In the rows, zero is written as 128.
Each row is followed by its class.
[158 191 132 164 144 127 149 158 145 156 122  89 111 109  97 112 110 108
 114 139 155  97 121 128  88 116 107  92 122 150 134 144 102 114 130 164
 113 133 178 142 136 117 123 122 122 183 105 120 177  58 103  84 191] | lefu
[123 128  91  96 125 133 136  98  87  65 135  99  73  85 102 109 153 161
 122 120 136 121 186 140 109 108 100 163 121 113 105  57 147 122 171 112
  98 150  90 161 139 171 120 100 100 112 139 114 149 187 134 135 126] | ruve
[149 166  83 144 173  87 124  61  81 192  98  90 143 118 202  68 158 138
  95 141 153  76 182  71 140 145 116 122 104  83  92 150  79 118 123 107
 117 116 107 115 141 164  96 126 134 140 149 168 134 115  87  53 137] | Zuzez
[116 128 104 117 133 144 138 130 123  71 124 108  92  57  87 125 152 144
 142 137 133 115 189 118 103 104  95 141 110 115 119  50 154 109 174 135
 114 144 113 157 154 152 116  90  88  96 140  96 167 169 131 135 150] | lefu
[128 192  99 122 174  96 109  56  63 164  93  92 133  88 216  90 168 146
 105 130 152 100 206  88 147 148 148 125 115  87 119 148  97 112 114 135
 112 134 103 131 153 141  65 124 130 114 124 158 148 115 109  58 157] | vazov
[ 93 158 118 134 131 127 121  82  98 138 107 144 118 169 118 126 121 117
 128 147 132 152 111  96  95 144 132 139 122 113 142 118 105 148 153 242
 107 127 128 149 127 143 111  98 144  86 156 138 101 141 126 178 115] | koni
[124 188  79 104 176  92 106  56  55 156  89  78 133  85 225  73 167 142
 103 133 156  79 209  88 141 154 156 119 109  95 110 155 111 118 113 153
 103 128 108 134 145 155  76 121 130 111 132 154 155 116 106  36 150] | ruve
[149 190 121 161 128 129 150 146 155 138 118  93 105 127  86 107 106 122
 143 122 166 103 125 122  76 116 103 109 134 145 117 138 105 136 151 165
 125 145 172 159 136 138 110 119 155 167  86 140 165  78 117  77 185] | nofig
[103 146 105 125 124 109 113  80  85 147  97 132 105 160  99 129 129 128
 161 159 131 128 120  93 117 138 129 120 123  99 140 102 107 150 139 230
 113 125 133 162 122 137 112 100 145  78 135 145 100 139 122 144 141] | lefu
[152 207 126 133 137  98 135 143 140 149 125  75 119 105 102 114  97 101
  87 120 186 102 141 131  90 121  98  85 117 135 123 159 119 132 159 168
 110 156 172 144 164 125 116 143 150 178 125 124 195  79 116  67 188] | ruve
[151 183 123 154 148 122 151 147 143 141 117  83 122 116  89 103 119  96
 125 133 146 112 120 128  86 127 107 103 111 143 131 156 110 129 143 189
 104 133 179 142 142 119 115 123 124 168  93 133 186  72 108  82 175] | Rimi
[140 123 114 124 110 147 147 189 150 120 154 131 129 121  83 138 124 115
 170 150 129 135 133 116 111 140 146  89 120 137 127 117 161 130  85 185
 132 119 170 142 138 112  94 113 138 105 104 107 133 119 148 183 168] | pog
[150 188 132 136 146 129 147 156 142 139 133  86 128 110  97 107 115 110
 118 138 164 110 122 135  80 120 110  95 126 139 126 142 109 127 139 196
 110 147 184 148 141 126 110 124 146 179 106 125 186  80 106  78 182] | goror
[108 131 106 113 129 146 140 122 117  74 121 118  88  58  90 123 157 146
 133 127 143 122 186 134  94 113 105 142 112 123 111  49 151 117 177 136
 105 154 128 159 163 162 106  77 101  98 133 109 160 164 133 135 133] | nofig
[125 179  55 113 178  82 118  64  77 156  94  77 136  92 209  77 162 139
 124 126 136  89 203  72 135 152 135 127 102  85  99 156  93 125 138 133
 101 120 123 108 154 148  97 137 111 125 135 143 142 123  99  63 136] | Rimi
[112 149 127 120 110 113 121 100  99 127 129 138  90 144  99 129 127 123
 175 153 128 131 128  92  97 142 136 100 143 125 119 104 100 144 155 236
  97 121 134 169 147 140 118  85 145 107 124 137 100 102 141 164 137] | pog
[ 95 149 126 134 112 125 123  75 115 136 129 133 127 163 112 128 139 123
 140 154 137 140 121  93  94 144 113 124 128 113 139 117 110 145 147 249
 107 120 130 148 128 148 115  99 150  66 163 140 111 140 136 166 114] | Zuzez
[120 137 107 119 137 151 144 141 127  70 131 107  88  69  84 120 148 146
 140 136 132 125 199 143  98 111 104 137 102 127 107  49 157 116 182 130
  94 155 127 164 157 156 120  82  96  86 134 100 156 176 136 148 138] | pog
[159 191 136 154 128 120 146 130 148 132 136  83 105 124 101 122 100 120
 139 117 163 110 133 124  90 109  95 110 130 144 121 148 102 128 161 168
 129 139 140 156 149 126 107 143 156 171 104 136 179  78 121  86 186] | vazov
[141 173  77 142 181  84 118  67  75 183  84 106 137 110 212  63 148 128
  97 139 148  87 177  61 139 150 130 141 107  79  94 156  74 124 130 116
 123 119 103 115 139 160  86 124 124 139 139 169 130 117  90  64 138] | koni
[136  96 120 128 101 144 154 172 140 129 159 131 142 134  78 137 129 109
 160 150 133 121 121 100 105 129 119  96 119 130 132 114 151 118  77 198
 147 106 168 136 137 115 102 109 143 117 120 124 135 119 138 172 167] | Zuzez
[151 205 132 130 134 107 131 145 155 153 121  72 137 111  98 118  99 110
  94 132 177 116 135 143  89 112  81  88 126 124 125 164 105 141 156 165
 116 169 168 134 160 110 114 149 156 178 124 125 202 103 110  72 178] | goror
[106 119 103  96 128 143 149 129 119  71 138 104  82  88 100 115 159 146
 139 130 139 125 183 133  88 107  94 139 120 114 115  62 137 116 183 145
  97 151  99 152 146 158 100  95 100 106 151 116 164 188 128 120 137] | goror
[136 175  84 138 185  85 123  61  93 179  92  92 144 131 194  73 141 136
  99 136 144  88 183  67 149 153 131 132 109  70  88 147  74 126 135 111
 103 121  93 117 152 172  97 137 120 132 132 160 136 115  80  62 132] | Rimi
[136 121 159 139 110 143 142 179 116 143 128 150 151 133  79 138 118 105
 144 135 132 129 124 117 113 125 120 117 120 130 122  95 164 126  90 205
 119 151 148 151 124 137  92  93 152 119 110 133 125 138 127 188 156] | nofig
[ 97 125 121 118 112 111 129  87  76 125 110 146  86 143 105 123 124 115
 180 145 128 129 122  92  96 126 133 112 134 141 132 101  94 135 166 240
 112 113 130 163 146 135 107  84 145 120 133 148 100  97 137 164 136] | koni
[145 180 125 146 148 123 155 143 139 140 124  91 116 113  88 103 115  99
 135 127 149 112 121 127  82 123 105  97 117 142 126 151 106 127 148 184
  99 134 191 142 150 122 123 122 119 170  92 130 178  63 108  86 177] | Rimi
[122 118 107 122 136 141 147 138 107  98 123  97  70  81 101 109 154 147
 118 129 129 119 170 138  91 105  96 148 102 131 105  63 136 102 176 126
 103 146  97 152 145 155  93  88  98  98 147 121 162 182 123 119 147] | kelal
[183 190 117 165 152 113 147 157 131 162 145  94 108 100 104 102 110 117
 118 135 163  93 123 125  91 123 106 102 116 151  87 154 116 117 133 157
 120 127 195 132 140 128 105 134 145 189 105 127 163  65 117  70 197] | kelal
[133 121 166 135 105 140 137 172  98 138 151 144 143 125  90 141 117 108
 151 128 131 139 132 115 125 119 126 119 125 130 131 102 158 117  84 211
 119 146 141 153 135 122  82 112 153 125 111 129 128 123 135 198 171] | vazov
[154 194 136 151 150  96 141 143 135 163 112  80 120 111  93 104  91  97
  90 126 182 108 119 132  92 110  81  95 120 140 132 168  96 126 173 161
 127 160 169 133 168 109 113 147 140 184 127 134 190  78 117  79 184] | koni
[ 95 149 109 122 123 112 123  88  99 144  97 153 109 169  93 129 136 120
 151 155 136 140 114  97  99 150 135 133 126  98 141  97 102 155 143 230
 121 133 145 165 129 147 103  87 156  76 134 156  83 145 127 153 130] | nofig
[ 90 143 112 111 116 116 109  86  77 125 112 147 104 162 103 125 135 123
 151 150 130 129 128  88 100 148 130 132 122 106 136  90 117 150 136 246
 101 131 122 172 128 149 110  94 153  83 135 147  93 144 135 158 136] | ruve
[100 140  91 118 103 113 127  83 108 129 104 129 113 147  92 118 138 120
 181 148 118 128 135  80  95 143 123 127 117 112 121 104  96 156 151 244
  96 129 141 157 130 149 120 104 127  91  99 135 121 121 120 161 128] | Rimi
[103 126 128 122 100 114 130  89  88 133 129 132 101 152 103 131 137 124
 163 147 138 116 121  92  96 121 117  98 131 134 128  98  96 127 151 232
 109 113 131 159 145 132 124  89 155 117 139 143 108 105 136 158 136] | Zuzez
[155 197 140 135 134 106 136 150 146 154 129  76 130 105  94 115 108 112
  98 129 181 113 133 141  91 115  83  85 126 129 127 163 110 136 156 181
 117 162 162 131 164 118 104 147 155 185 127 128 200  88 112  69 187] | goror
[152 185 132 161 152 127 154 153 152 143 126  86 123 121  84 102 111  98
 125 130 145 113 119 135  83 120  98 110 119 142 128 154 111 126 142 180
 101 144 180 144 138 119 122 130 127 175  93 127 177  73 104  87 178] | Rimi
[108 130 128 128 107 112 116  92  94 137 123 133  97 141 105 140 122 121
 157 149 128 127 111  90 101 138 134 104 124 133 112 102 102 135 160 231
 105 108 135 157 148 136 107  86 152 115 139 141 113  98 137 156 141] | kelal
[126 180  56 118 176  84 119  68  83 155  86  86 134  87 211  74 165 141
 125 126 135  88 203  67 134 158 136 124 109  87 104 158  86 127 136 122
 102 118 127 103 154 155 102 130  96 125 125 146 143 109  94  50 136] | Rimi
[114 116 103 116 125 137 155 120 103  91 137 102  80  89 101 111 163 144
 130 136 136 115 168 134  94  94  78 140 110 125 121  68 141 107 177 125
 109 134  93 154 152 153 105  96 100 109 152 118 159 186 130 121 136] | Zuzez
[157 187 130 148 140 126 150 154 141 145 116 100 111 111  89 107 116 102
 117 134 163 111 114 133  82 126 106 103 123 149 129 144 114 124 137 178
 112 144 189 148 145 127 103 117 138 173  97 135 178  71 111  82 180] | nofig
[125 149 142 124 112 145 142 192 151 134 139 136 134 146  83 151 110 100
 161 148 120 134 137 132  98 129 123  94 118 142 132 110 152 129  82 207
 124 147 151 150 125 117 110 107 141 114 115 105 139 154 140 186 161] | pog
[155 203 129 138 135 103 131 139 136 159 127  77 121 114  99 117  94 103
  82 129 180 103 133 132  89 117  93  91 125 138 123 158 113 133 156 165
 115 152 163 148 169 120 117 145 154 176 126 125 188  84 120  78 182] | ruve
[132 118 148 117  96 145 136 178 120 130 146 134 162 124  91 144 116 114
 139 133 131 133 140 119 106 116 113 107 133 126 126 102 166 136  85 217
 119 155 146 142 130 131  88 121 154 116 128 110 142 141 128 192 153] | goror
[107 119 104 110 138 133 153 127 107  86 129 100  77  94  92 108 155 137
 137 131 123 119 176 128  96 106  85 150 117 113 120  73 128 112 181 134
  90 144  91 151 160 156 108 100  83 107 132 123 152 176 126 125 132] | Rimi
[113 131 128 135 108 116 116  92  91 145 120 133 102 140 104 134 122 129
 155 148 133 127 118  86 102 136 137 102 120 134 103  98  97 132 156 224
 103 112 136 157 147 135 111  81 147 115 133 141 112  99 132 161 145] | kelal
[ 89 143 108 121 127 116 120  83  92 143 102 136 112 162  96 127 126 122
 155 139 129 133 122  93 101 138 131 127 119 102 141  90  99 148 147 238
 107 128 135 159 130 144 111 101 157  91 129 146  93 143 130 140 131] | pega
[132  97 124 128 118 141 153 168 129 125 143 142 141 118  76 127 107 105
 161 139 134 133 122  94 116 136 137  98 117 136 128 114 148 121  89 194
 146 113 171 133 145 123  90 111 134 129 110 123 136  94 136 177 168] | koni
[126 114 112 103 116 119 162 177 119 132 143 134 149 142  65 153 110  95
 162 132 121 145 115 115 109 131 134 111 128 128 160 109 147 131 106 198
 142 134 157 132 145 123 117 133 130 137 125 104 120 129 118 187 157] | Rimi
[ 97 134 108 120 114 107 124  74  82 140 110 128 111 164 110 119 145 124
 152 153 127 132 117  91 104 136 121 122 123 104 146 106 108 145 136 237
 120 117 132 162 124 134 104  99 155  86 141 150 100 144 130 143 135] | Zuzez
[178 186 112 154 146 111 159 146 123 155 150  93 105 112 103  88 126 117
 127 136 165  90 137 128  88 117  86 103 121 147 108 152 113 117 126 163
 126 127 182 133 134 130 104 140 150 188 112 138 163  73 109  65 188] | Zuzez
[142 188  92 153 181  91 112  77  98 186  98  97 127 112 205  68 153 142
 102 144 147  91 187  80 144 156 132 122 113  84  85 151  74 123 124 100
 107 125  94 119 147 166 100 118 126 131 132 161 124 118  97  60 141] | pog
[108 134 145 123 107 107 122  88  91 133 127 137  86 148 107 144 123 119
 166 136 133 133 124  97 112 135 140 108 136 133 128  95  95 131 162 233
 108 114 119 168 150 136 100  93 150 124 133 149 108  95 136 165 139] | vazov
[141 171  73 141 181 101 112  70  65 173  90  86 130 112 208  84 159 145
  95 136 146  82 181  74 138 153 134 133  89 103  87 138  97 113 122 117
 109 123 102 113 130 161  82 123 131 112 151 160 138 134  98  64 135] | kelal
[103 127 105  99 124 148 153 133 117  80 128 101  83  85  98 112 161 152
 131 135 132 122 185 135  89 104  91 142 123 109 121  65 133 117 168 145
 103 151  97 154 152 157  95  94 103 106 144 117 165 187 124 116 147] | goror
[100 133 125 117 110 118 124  96  98 135 121 135  98 149 104 134 123 121
 168 136 126 117 120  75  95 132 133 107 129 126 121  85  84 129 160 252
  96 112 130 157 144 135 124  95 155 130 118 133 102 100 133 159 137] | pega
[ 92 144 104 118 121 114 117  86  94 145 103 134 112 156 104 124 130 126
 152 144 123 129 120  82  96 139 127 133 123  98 142  92  90 151 149 241
 113 128 128 159 133 135 109 108 156  85 126 141  95 144 125 149 135] | pega
[149 201 126 128 134 104 136 147 152 149 128  73 131 105  91 119 109 107
  98 127 183 107 133 126  80 123  82  80 121 128 122 156 105 134 166 181
 116 164 163 130 165 121 114 144 157 180 122 131 208  87 110  69 182] | goror
[141 120 125 107 115 122 159 169 114 133 149 135 136 139  85 163 107 104
 157 126 119 147 124 131 110 125 142 118 136 145 168 105 146 123  97 187
 165 129 147 141 139 115  96 137 147 134 140 107 119 128 130 189 164] | vazov
[130 134  84 109 116 138 144 121 119  72 114  98  71  76  95 118 157 140
 143 141 116 105 183 124 103 111  84 132 122 114 118  85 149 119 175 100
  94 140  82 142 145 136  92 103  82 118 155 111 200 168 119 108 145] | lefu
[139 195  79 114 177  89 116  78  83 163  95  86 124  87 221  79 160 147
 118 131 134  90 202  77 138 159 139 122 115  93 102 153  89 128 140 112
 108 123 112 118 149 158  99 126 114 128 139 145 131 119 107  61 134] | pog
[149 188 130 130 144 125 143 155 136 137 121  88 108 109  95 105 112  97
 113 132 158 107 132 125  83 133 106 102 114 148 130 142 121 121 137 197
 103 139 186 152 143 127 120 119 141 169 104 134 179  76 115  78 186] | ruve
[107 125 104 102 130 143 145 129 107  73 126 104  67  79 104 115 157 139
 121 125 137 115 190 128  89 108  91 146 107 129 119  56 144 103 173 146
  94 142 101 160 151 160 114  89  94 100 140 113 158 180 138 120 145] | ruve
[118 124  85 113 125 139 153 118 109  64 115 101  74  74  94 104 148 132
 139 133 124 110 175 124  94 108  80 146 112 127 117  82 144 123 198 100
 104 145  77 148 152 146  81 101  91 129 154 123 194 169 128 115 130] | koni
[158 189 147 156 145 128 148 147 140 147 123  91 113 113  98 119 108 101
 116 123 154 122 128 137  89 118 107 108 116 153 139 144 113 117 142 180
 115 141 173 152 146 118 103 126 140 173 106 134 178  72 113  90 186] | vazov
[125 118 101 100 133 139 145 101  95  75 135 101  87  94  92 118 147 158
 135 113 131 118 168 133 115  97  91 164 111 104 104  43 137 119 182 107
  99 151  91 150 139 165 125 109 104 128 136 112 138 195 135 153 116] | pega
[106 136  98 137  93 112 129  84 117 137 113 127 121 129 103 115 147 122
 160 148 131 123 135  85  86 137 116 118 114 120 129 106 103 150 152 236
 117 120 145 155 124 149 117  93 144  93 122 137 127 113 124 140 136] | Zuzez
[161 197 137 151 144 106 134 141 137 165 127  76 122 100  96 119  98 108
  92 128 180 105 119 131  92 112  81  85 113 140 109 157 110 122 163 147
 117 157 171 136 167 114 108 145 149 179 122 125 200  80 120  73 195] | kelal
[166 195 110 150 150 112 161 147 136 146 140 103 103 126  87 100 110 104
 147 128 160 102 128 124  87 124  97 101 127 142 103 155 108 130 143 177
 111 131 188 136 143 134 116 145 137 183  91 130 168  64 109  68 184] | Rimi
[114 129  98 113 129 146 141 130 125  68 120 119  92  58  86 117 155 143
 146 132 139 126 190 125  92 117 102 147 113 126 114  55 150 118 189 135
 106 155 129 155 163 153 104  81  97  96 139 104 169 166 130 131 140] | nofig
[126 180  58 128 176 107 111  68  70 155  99  93 145 113 207  79 172 153
 111 143 152  84 201  70 129 161 142 122 100  90  95 135  95 123 109 137
 105 124 105 114 131 156  82 118 139 113 137 160 141 134  91  60 138] | goror
[129 175  70 128 185 103 118  63  72 167  85  82 133 114 203  80 154 143
 105 126 144  77 191  66 141 152 135 137  92  95  98 124  84 118 134 138
 101 122 113 113 132 162  97 132 131 122 146 153 128 136 100  66 121] | pega
[101 132 130 119 107 119 125  90  87 138 125 143 102 149 100 134 122 122
 164 134 127 120 116  86  98 127 135 109 127 127 119  85  93 136 161 246
  97 111 127 158 147 142 119  96 149 129 130 135 102 102 133 168 129] | pega
[111 161 101 125  97 117 124 107 122 132 103 130  97 137  98 113 141 130
 178 154 117 127 146  90  89 149 129 116 125 123 120 108  94 155 150 232
  98 134 144 161 125 144 121  90 139  87  98 138 114 115 131 159 140] | pog
[123 120  92 114 119 138 152 114 122  72 128  90  88  73  95 105 166 137
 141 136 123 104 183 131  90 108  70 135 114 122 115  83 157 119 185 108
 100 141  86 149 148 151  87  98 101 109 160 123 196 176 128 102 130] | Zuzez
[138 128 133 107 118 126 158 186 124 129 151 140 132 136  81 150 114 108
 174 139 120 133 129 125 113 140 135 103 138 147 152 107 149 127 100 189
 139 139 154 138 134 126 115 127 131 131 129 103 110 122 135 190 161] | pog
[ 96 145  99 111  97 123 120 102 119 126 116 126 119 135 101 118 141 133
 166 151 133 128 143  85  84 139 124 123 131 110 124  96  88 152 150 248
  98 143 138 155 130 154 115  98 151 105 115 131 127 121 120 150 140] | goror
[158 187 132 160 150 123 153 165 143 156 125  82 110 108  93 111 111 102
 108 143 165 102 121 123  98 120 110  96 123 145 139 143 109 111 133 174
 119 130 176 143 141 121 114 126 132 178 111 125 173  64 107  75 193] | lefu
[ 98 140 102 116 124 117 121  81  90 141 110 137 111 166 104 125 126 128
 155 140 128 135 126  82 102 140 135 128 120  98 133  89  98 146 145 240
 107 122 130 158 128 144 108 105 157  90 127 141  91 145 129 148 129] | pega
[139 201  69 116 174  93 123  88  87 165  92  83 122  84 225  75 162 148
 118 130 137  90 207  81 134 156 140 118 111 101 103 157  88 125 133 118
 104 126 124 111 146 152 100 130 115 125 135 134 139 119 104  59 143] | pog
[128 179  73 120 174  85 120  73  86 158  86  89 137  92 212  76 163 138
 125 128 129  88 196  73 141 152 134 127 109  88 103 160  88 125 140 127
  95 119 125 106 150 146 103 131 101 134 128 142 143 113  99  60 137] | Rimi
[151 186 136 142 147 127 150 139 150 135 134  80 120 120  96 118  97 115
 130 109 169  91 118 112  90 111  99 104 117 136 116 129 104 126 163 182
 116 140 162 147 142 141 129 144 157 183  99 126 164  78 120  87 169] | pega
[150 181 136 152 154 125 158 149 120 143 116 100 112 110  96  99 107 103
 109 130 164 108 121 134  93 113 108 106 112 157 130 141 105 115 147 169
 127 141 172 143 145 125 111 120 132 180 111 135 175  72 111  92 178] | koni
[145 120 114 102 124 125 155 172 110 141 147 134 140 133  86 156 108 108
 165 143 126 131 116 119 122 126 141 102 137 132 160 111 151 121  82 185
 152 127 158 131 131 115 112 137 133 137 142  95 116 120 115 182 169] | lefu
[146 114 119 113 117 128 152 180 113 137 147 130 146 133  76 157 104 111
 149 138 117 137 115 120 110 131 132 118 119 141 138  97 158 124  94 180
 148 135 156 133 130 126 104 125 139 136 143  99 118 144 122 197 162] | kelal
[127 135  86 107 118 140 143 114 122  65 119 102  75  62  86 109 164 142
 146 137 131 112 177 133  92 119  84 135 118 124 108  83 153 128 196 103
  94 152  90 150 160 147  72  95  97 119 151 120 203 165 131 112 131] | nofig
[120 122 115 116 127 137 146  99  94  77 144 110  75  98 100 126 147 152
 135 112 140 134 180 149 120  97  99 161 115 111 111  55 136 114 177  91
 106 155  79 159 143 166 108 102 103 124 143 124 146 187 129 149 129] | vazov
[111 138 107 129  99 119 122  97 105 147 107 128 109 138 105 123 134 129
 154 149 126 123 128  84  95 141 125 130 113 125 116  99  91 147 155 219
 108 133 134 156 124 149 108  98 141  99 122 137 121 116 123 159 141] | kelal
[123 134 111 115 136 141 155 136 114  88 128 104  61  96  92 106 151 146
 143 134 127 126 186 144  93 109  93 136 116 132 113  70 132 112 183 127
  91 152  94 159 147 157 107  88  93  97 142 120 150 177 133 124 139] | pog
[173 196 107 143 147 117 151 157 131 140 148  96 116 104  97 101 124 121
 123 133 172  94 134 134  83 122 109  92 126 144 100 147 115 123 124 179
 121 137 193 131 139 132 111 138 152 192  98 126 173  67 111  68 189] | goror
[ 93 170 111 136 116 126 118  92 123 144 104 132 113 162 111 143 133 122
 134 157 131 140 121  92  90 140 127 126 133 110 153 110  98 145 143 243
 113 125 132 152 124 136 129  95 140  64 148 127 106 141 126 167 131] | lefu
[112 165  99 123 102 119 123 111 111 136 105 130 101 138 102 117 138 130
 166 154 124 132 142  95  85 143 131 117 127 123 129 106  91 152 151 229
  99 137 141 164 132 140 123  89 141  85 102 133 115 117 127 157 142] | pog
[142 176  67 121 172  89 126  63  68 157 102  82 135  87 224  75 173 143
 111 129 148  80 192  76 132 143 128 121  99  95 108 155  99 116 128 134
 112 113 130 108 136 149  98 127 123 134 155 144 138 116  99  52 138] | Zuzez
[107 120  98 117 146 138 143 123 110  65 118 113  96  55  98 111 149 134
 136 125 140 125 186 131  96 103 102 142 102 125 120  63 154 108 192 137
 109 154 123 151 161 144 106  90  96 102 145 102 169 165 133 135 145] | koni
[128 177  73 132 181 101 107  69  65 156  92  86 131 108 206  76 157 138
  95 135 153  82 202  67 138 164 134 133  94 103 103 134 106 116 121 140
  96 121 107 121 136 164  90 120 133 111 151 159 135 127 104  62 136] | ruve
[138 133 121 109 121 129 158 181 121 129 149 140 136 135  83 151 114 109
 168 142 123 143 131 131 108 133 146 100 134 147 156 108 148 128  93 180
 150 133 153 143 135 120 115 119 135 125 127 102 110 130 135 182 162] | pog
[159 175 137 148 144 127 160 142 132 147 128  80 122 116  97 107 118 102
 115 129 161 103 118 135  83 111  90  94 110 150 136 146 115 116 137 176
 116 138 186 147 132 119 122 122 140 184 113 134 178  77 107  78 179] | Zuzez
[158 210 143 153 140 102 137 136 139 162 128  75 122 109  96 127  94 104
  95 121 182 117 135 140  97 116  85  86 109 146 137 164 103 125 171 156
 119 158 149 137 173 107 100 154 158 181 127 133 208  74 115  76 189] | vazov
[125 108 116 105 104 148 146 176 139 123 156 131 147 124  79 136 126 122
 161 151 135 136 139 104 107 134 141  96 129 116 127 106 151 126  73 215
 136 124 167 140 145 118  85 113 150 119 108 113 143 123 131 171 178] | goror
